Below are the code and all the weights of a small trained network. Each question names an input and a target symbol and asks about switching units off, where a switched-off unit gives its printed mean instead of its output.

import numpy as np


def w(rows, s, z=0):
    codes = np.array(rows[::2]) - 128.0
    scale = np.full(codes.shape[1], s)
    scale[-1] = z or s
    return codes * scale


def f(y):
    return np.maximum(y, 0)


def softmax(a):
    e = np.exp(a - a.max(-1, keepdims=True))
    return e / e.sum(-1, keepdims=True)


def log_softmax(a):
    a = a - a.max(-1, keepdims=True)
    return a - np.log(np.exp(a).sum(-1, keepdims=True))


def net(x, mask):
    ids = ['ΔΣβγεζημξ'.index(c) for c in x.split()]
    T = len(ids)
    res = E[ids] + P[:T]
    r = res
    for j in range(2):
        rows = slice(3 * j, 3 * j + 3)
        q, k, v = (r @ M[0][rows].T for M in (Q, K, V))
        z = softmax(np.where(np.tri(T) > 0, q @ k.T / 3**0.5, -1e9)) @ v
        o = O[0][rows]
        res = res + np.where(mask[j], z, o[:, -1]) @ o[:, :-1]
    y = f(res @ A[0][:, :-1].T + A[0][:, -1])
    res = res + np.where(mask[2:18], y, B[0][:, -1]) @ B[0][:, :-1]
    return log_softmax(res[-1] @ U[:, :-1].T + U[:, -1])


Q, K, V, O, A, B = {}, {}, {}, {}, {}, {}
E = w([
[126,105,119,146],'Δ',
[149,141,114,96],'Σ',
[123,144,110,71],'β',
[171,141,79,71],'γ',
[78,129,130,100],'ε',
[200,127,86,110],'ζ',
[128,147,149,110],'η',
[158,150,166,141],'μ',
[254,103,109,221],'ξ',
],0.02)
P = w([
[120,248,43,103],'0',
[167,163,145,60],'1',
[125,175,137,141],'2',
[169,146,165,56],'3',
[111,137,121,170],'4',
[174,131,186,62],'5',
[127,118,104,184],'6',
[178,121,198,70],'7',
[143,105,100,202],'8',
[185,106,213,88],'9',
[150,95,86,197],'10',
],0.016)
Q[0] = w([
[191,76,236,55],'head 1',
[134,76,210,232],'head 1',
[116,140,30,135],'head 1',
[136,7,217,76],'head 2',
[154,2,231,52],'head 2',
[41,87,71,185],'head 2',
],0.0068)
K[0] = w([
[162,168,107,75],'head 1',
[138,127,125,149],'head 1',
[168,104,122,148],'head 1',
[118,163,66,116],'head 2',
[68,230,101,111],'head 2',
[121,63,247,104],'head 2',
],0.016)
V[0] = w([
[69,143,159,102],'head 1',
[167,114,168,112],'head 1',
[179,140,237,84],'head 1',
[157,121,114,229],'head 2',
[11,113,205,162],'head 2',
[232,122,47,124],'head 2',
],0.011)
O[0] = w([
[93,166,63,86,88],'head 1',
[122,179,160,188,138],'head 1',
[163,171,94,195,139],'head 1',
[12,153,191,252,159],'head 2',
[113,132,221,76,4],'head 2',
[92,76,109,170,235],'head 2',
],0.011,0.021)
A[0] = w([
[152,81,67,144,66],'neuron 1',
[152,84,119,179,114],'neuron 2',
[6,178,85,149,79],'neuron 3',
[81,237,136,4,98],'neuron 4',
[186,75,111,39,144],'neuron 5',
[169,146,163,185,123],'neuron 6',
[78,112,118,156,104],'neuron 7',
[52,156,151,67,126],'neuron 8',
[82,148,88,51,121],'neuron 9',
[150,49,92,80,103],'neuron 10',
[159,88,121,200,78],'neuron 11',
[74,176,99,189,154],'neuron 12',
[180,107,81,113,151],'neuron 13',
[138,105,102,132,89],'neuron 14',
[152,71,200,101,254],'neuron 15',
[110,57,163,146,190],'neuron 16',
],0.011,0.0078)
B[0] = w([
[98,167,215,104,209],'neuron 1',
[75,116,115,101,232],'neuron 2',
[162,68,147,75,178],'neuron 3',
[96,71,2,83,135],'neuron 4',
[172,105,188,77,160],'neuron 5',
[170,143,103,70,191],'neuron 6',
[138,139,188,153,184],'neuron 7',
[12,166,180,146,129],'neuron 8',
[213,137,229,209,137],'neuron 9',
[82,149,168,131,157],'neuron 10',
[90,113,118,73,255],'neuron 11',
[192,73,153,144,232],'neuron 12',
[72,199,120,155,176],'neuron 13',
[104,159,171,138,156],'neuron 14',
[184,70,91,204,135],'neuron 15',
[168,136,82,102,178],'neuron 16',
],0.0076,0.031)
U = w([
[139,56,136,119,134],'Δ',
[111,165,199,125,140],'Σ',
[186,160,14,179,243],'β',
[47,99,179,4,69],'γ',
[2,122,43,120,124],'ε',
[199,100,126,34,58],'ζ',
[165,140,12,111,235],'η',
[174,145,150,102,113],'μ',
[136,121,244,63,3],'ξ',
],0.0062,0.0048)

Each question gives the input, a string of symbols that net reads in full, and the target symbol t.
The units are the heads (3 rows each of Q, K, V and O) and the neurons (one row each of A and B). Each row of codes is followed by its name. A weight is (code - 128) times the scale printed after its matrix; where a second scale follows, it is the last column's (O, A, B and U).
mask holds one flag per unit, heads first, then neurons. A switched-off unit (its flag False) gives its mean, the last column of its rows in O or B, instead of its output. The means were averaged over made-up inputs and are rounded, as every weight is.
A unit's drop is (log p(t) with every unit on - log p(t) with that unit switched off) / (log p(t) with every unit on - log p(t) with every unit switched off).
The circuit of an input: a set's keep is (log p(t) with only the set's units on - log p(t) with every unit switched off) / (log p(t) with every unit on - log p(t) with every unit switched off). Starting from the 12 units with the biggest drops (on a tie, the unit counted first), units are removed one at a time, each time the one whose removal leaves the highest keep (on an exact tie, the one counted first), for as long as the keep stays at least 0.8.
units of the circuit, in order: the units of the circuit, biggest drop first
top k neurons: the k neurons with the biggest drops, biggest first
heads that matter: for each layer, one digit per head in row order, 1 if its drop is at least 0.15 and else 0, layers parted by /
input ζ ξ ζ ε μ ε, target ε: heads that matter	01
input β Δ ζ γ, target ξ: heads that matter	01
input ε ξ Δ γ Σ β ξ η, target ζ: heads that matter	01
input β γ ζ ζ ζ ζ, target ξ: heads that matter	01
input Σ ξ ε, target Δ: top 2 neurons	(neuron 3; neuron 12)
input Δ Σ ξ β, target β: top 2 neurons	(neuron 11; neuron 1)
input γ ε μ ξ ζ ξ ε γ μ Σ, target γ: top 2 neurons	(neuron 5; neuron 12)
input Δ ξ μ ζ ξ ε, target β: top 3 neurons	(neuron 1; neuron 11; neuron 2)
input Σ ξ ξ ζ β, target Δ: units of the circuit, in order	(head 2; neuron 12; neuron 3)
input ξ ξ ε Δ, target Δ: top 2 neurons	(neuron 12; neuron 3)
input ξ ξ ζ ζ, target Δ: top 2 neurons	(neuron 12; neuron 3)
input μ ε Σ, target β: top 2 neurons	(neuron 11; neuron 1)
input ε η ξ ξ ε μ Δ μ, target ζ: top 3 neurons	(neuron 5; neuron 4; neuron 1)
input ε ξ η, target Δ: units of the circuit, in order	(head 2; neuron 3; neuron 12; neuron 13)
input ε ξ η ζ, target ζ: units of the circuit, in order	(head 2)
input β η ξ ξ η ξ, target ξ: heads that matter	11
input ξ β ζ ξ ξ ζ, target Δ: top 4 neurons	(neuron 12; neuron 3; neuron 13; neuron 7)
input ζ ε ξ ξ ξ ζ ζ Δ μ ζ, target ε: top 3 neurons	(neuron 12; neuron 13; neuron 3)
input β ξ ζ ξ μ ζ, target ξ: heads that matter	11
input β μ ξ γ ξ ε ξ, target Δ: heads that matter	01
input Δ η ξ ξ ζ μ μ ζ, target β: units of the circuit, in order	(head 1; neuron 3)
input ε Δ β γ μ η, target ζ: units of the circuit, in order	(head 2; neuron 1)
